Below is a small trained network, with its code and all its weights. Each question gives an input and a class and asks what happens when units are switched off, that is, made to give their printed mean instead of their output.

import numpy as np


def w(rows, s, z=0):
    codes = np.array(rows[::2]) - 128.0
    scale = np.full(codes.shape[1], s)
    scale[-1] = z or s
    return codes * scale


def f(y):
    return np.maximum(y, 0)


def log_softmax(a):
    a = a - a.max(-1, keepdims=True)
    return a - np.log(np.exp(a).sum(-1, keepdims=True))


def net(x, mask):
    res = np.array(x, float).reshape(1, 6) / 4 @ E
    y = f(res @ A[0][:, :-1].T + A[0][:, -1])
    res = res + np.where(mask, y, B[0][:, -1]) @ B[0][:, :-1]
    return log_softmax(res[-1] @ U[:, :-1].T + U[:, -1])


A, B = {}, {}
E = w([
[128,127,126,134,125,129,128,125,125,118],'x0',
[118,118,129,117,121,130,115,127,128,130],'x1',
[215,102,79,88,176,160,80,178,17,66],'x2',
[138,222,115,147,193,136,8,53,169,131],'x3',
[159,102,96,235,81,221,95,137,115,215],'x4',
[138,126,27,53,135,187,200,2,112,157],'x5',
],0.0078)
A[0] = w([
[135,115,108,204,69,206,108,127,105,195,42],'n0',
[119,196,170,89,141,148,88,99,138,112,105],'n1',
[105,126,151,88,152,97,139,113,152,84,8],'n2',
[144,173,114,157,186,129,34,66,161,140,109],'n3',
[140,133,116,162,102,180,114,137,112,161,25],'n4',
[142,164,100,147,155,151,56,108,172,131,89],'n5',
[148,143,35,69,127,184,219,2,116,169,71],'n6',
[120,76,137,106,72,149,198,166,115,128,59],'n7',
[176,120,85,125,190,145,97,162,120,96,32],'n8',
[169,188,123,114,193,125,63,86,173,163,93],'n9',
[125,177,125,130,135,147,50,102,139,132,84],'n10',
[173,106,115,124,174,134,86,196,78,100,65],'n11',
[90,158,157,132,93,125,147,102,182,140,39],'n12',
[86,169,166,138,73,97,137,109,171,164,21],'n13',
[181,92,109,104,182,173,93,173,51,59,70],'n14',
[104,141,228,175,93,105,111,147,127,116,61],'n15',
[118,187,142,127,183,143,53,94,140,130,77],'n16',
[163,93,112,188,77,179,86,129,117,185,71],'n17',
[77,151,145,57,160,75,153,102,143,56,48],'n18',
[147,99,89,180,109,175,105,139,147,147,20],'n19',
[129,157,126,110,111,130,128,145,124,145,64],'n20',
[130,46,137,117,89,108,207,180,107,157,100],'n21',
[138,138,126,65,189,65,142,133,150,91,27],'n22',
[67,144,166,160,111,102,167,89,192,156,89],'n23',
[191,113,69,95,181,151,78,163,77,76,68],'n24',
[77,152,164,131,87,123,170,112,217,167,54],'n25',
[135,35,144,121,88,143,220,196,115,116,97],'n26',
[138,89,93,178,123,219,115,98,126,182,59],'n27',
[85,146,141,154,112,108,162,96,184,156,54],'n28',
[127,108,84,89,106,202,195,66,125,132,41],'n29',
[127,129,192,188,148,82,98,196,117,119,2],'n30',
[137,105,123,173,87,217,100,119,129,181,116],'n31',
[131,70,143,111,57,127,242,172,88,146,83],'n32',
[144,126,119,200,85,170,105,173,141,137,67],'n33',
[109,148,171,45,169,55,152,122,142,68,40],'n34',
[131,132,206,185,103,90,64,254,151,107,69],'n35',
[125,113,82,112,139,183,171,74,144,113,5],'n36',
[195,119,97,92,154,142,101,154,58,90,52],'n37',
[58,147,127,156,113,121,158,116,204,154,76],'n38',
],0.0079,0.0028)
B[0] = w([
[156,130,176,83,163,59,197,180,75,142,211],'n0',
[92,185,88,155,130,117,170,134,105,103,174],'n1',
[142,113,161,110,135,93,175,165,105,123,159],'n2',
[49,218,49,182,119,137,142,128,93,69,215],'n3',
[140,137,178,109,141,95,168,156,97,136,166],'n4',
[60,175,84,179,147,123,143,106,94,112,186],'n5',
[150,63,140,43,196,188,25,181,255,65,254],'n6',
[77,195,69,174,130,121,106,110,118,103,182],'n7',
[148,132,148,164,91,152,130,88,134,139,175],'n8',
[68,173,60,183,120,109,110,124,116,86,202],'n9',
[72,179,68,160,113,109,128,123,108,85,180],'n10',
[150,101,137,142,75,164,105,74,138,181,197],'n11',
[146,94,155,166,95,159,108,103,100,167,171],'n12',
[157,110,126,142,102,149,112,88,121,173,178],'n13',
[178,80,164,176,37,174,134,70,117,188,223],'n14',
[131,82,125,96,140,165,85,142,167,100,187],'n15',
[64,184,81,154,129,125,107,110,89,102,191],'n16',
[153,127,167,106,173,57,212,162,91,126,203],'n17',
[181,118,167,92,167,67,221,175,84,127,194],'n18',
[148,135,153,96,149,94,176,136,97,128,171],'n19',
[141,129,118,116,126,133,136,117,130,109,128],'n20',
[36,220,33,173,132,119,104,89,89,83,200],'n21',
[154,98,147,116,147,82,197,168,107,143,176],'n22',
[164,79,154,158,65,171,127,72,104,214,198],'n23',
[169,92,172,166,69,182,138,61,114,190,217],'n24',
[171,97,145,149,76,167,140,70,110,190,196],'n25',
[31,225,47,198,118,139,109,92,78,65,212],'n26',
[169,107,166,105,157,71,195,193,122,119,200],'n27',
[176,91,158,163,80,167,120,87,108,190,179],'n28',
[122,107,116,85,172,147,49,156,187,101,196],'n29',
[135,104,133,80,165,170,59,158,192,91,187],'n30',
[144,100,143,111,172,53,195,180,100,117,204],'n31',
[46,215,67,192,124,123,98,110,116,86,210],'n32',
[143,121,173,87,171,78,171,167,128,113,185],'n33',
[167,130,176,72,155,52,202,183,63,140,197],'n34',
[137,63,125,36,207,187,19,186,238,54,234],'n35',
[129,97,145,109,167,167,82,171,169,96,172],'n36',
[166,95,167,153,59,165,128,63,121,192,204],'n37',
[184,115,156,142,65,170,139,69,106,194,189],'n38',
],0.0063,0.0099)
U = w([
[37,208,56,175,109,115,128,119,107,80,252],'0',
[140,87,133,65,177,174,60,161,250,81,71],'1',
[175,96,159,154,7,175,146,79,119,189,205],'2',
[157,125,166,91,163,5,226,172,94,117,24],'3',
],0.011,0.00018)

Each question gives the input, the list of numbers given to net, and the class t.
The units are the neurons (one row each of A and B). Each row of codes is followed by its name. A weight is (code - 128) times the scale printed after its matrix; where a second scale follows, it is the last column's (A, B and U).
mask holds one flag per neuron, in row order. A switched-off neuron (its flag False) gives its mean, the last column of its row in B, instead of its output. The means were averaged over made-up inputs and are rounded, as every weight is.
A unit's drop is (log p(t) with every unit on - log p(t) with that unit switched off) / (log p(t) with every unit on - log p(t) with every unit switched off).
The circuit of an input: a set's keep is (log p(t) with only the set's units on - log p(t) with every unit switched off) / (log p(t) with every unit on - log p(t) with every unit switched off). Starting from the 12 units with the biggest drops (on a tie, the unit counted first), units are removed one at a time, each time the one whose removal leaves the highest keep (on an exact tie, the one counted first), for as long as the keep stays at least 0.8.
circuit, biggest first: the units of the circuit, biggest drop first
top k neurons: the k neurons with the biggest drops, biggest first
drop when u is switched off: that unit's drop, to one decimal
input [3,-3,6,-6,-4,5], class 0: top neuron	(n26)
input [4,3,7,-7,-1,-7], class 0: top 3 neurons	(n26 n21 n6)
input [-2,2,-3,-2,-6,-6], class 1: top 3 neurons	(n35 n30 n15)
input [-6,3,-7,-5,4,7], class 1: top 2 neurons	(n6 n29)
input [2,-4,8,3,3,-6], class 2: top 3 neurons	(n14 n6 n24)
input [0,4,0,-5,6,3], class 3: top 2 neurons	(n0 n27)
input [-1,8,1,-8,1,7], class 0: top 2 neurons	(n26 n32)
input [0,8,6,0,-6,3], class 2: top 3 neurons	(n14 n24 n37)
input [6,-4,-8,-8,-8,2], class 0: top 3 neurons	(n32 n21 n26)
input [4,-2,-8,6,1,5], class 2: top 2 neurons	(n23 n38)
input [7,-4,6,6,-4,-3], class 0: top 3 neurons	(n3 n16 n9)
input [-1,-2,-8,7,-3,5], class 2: top 2 neurons	(n23 n38)
input [-8,-4,-8,1,2,-8], class 1: top 4 neurons	(n35 n30 n15 n14)
input [3,0,-3,3,4,-6], class 1: circuit, biggest first	(n35)
input [-5,-4,-2,0,-2,1], class 2: top 2 neurons	(n35 n0)
input [7,4,3,6,-8,-6], class 3: drop when n22 is switched off	0.2
input [5,-7,2,-4,4,2], class 0: drop when n34 is switched off	0.2
input [5,4,8,-1,-4,-4], class 2: drop when n32 is switched off	0.0
input [4,5,3,-2,2,-3], class 1: drop when n9 is switched off	0.1
input [8,7,4,-4,5,5], class 1: circuit, biggest first	(n6)
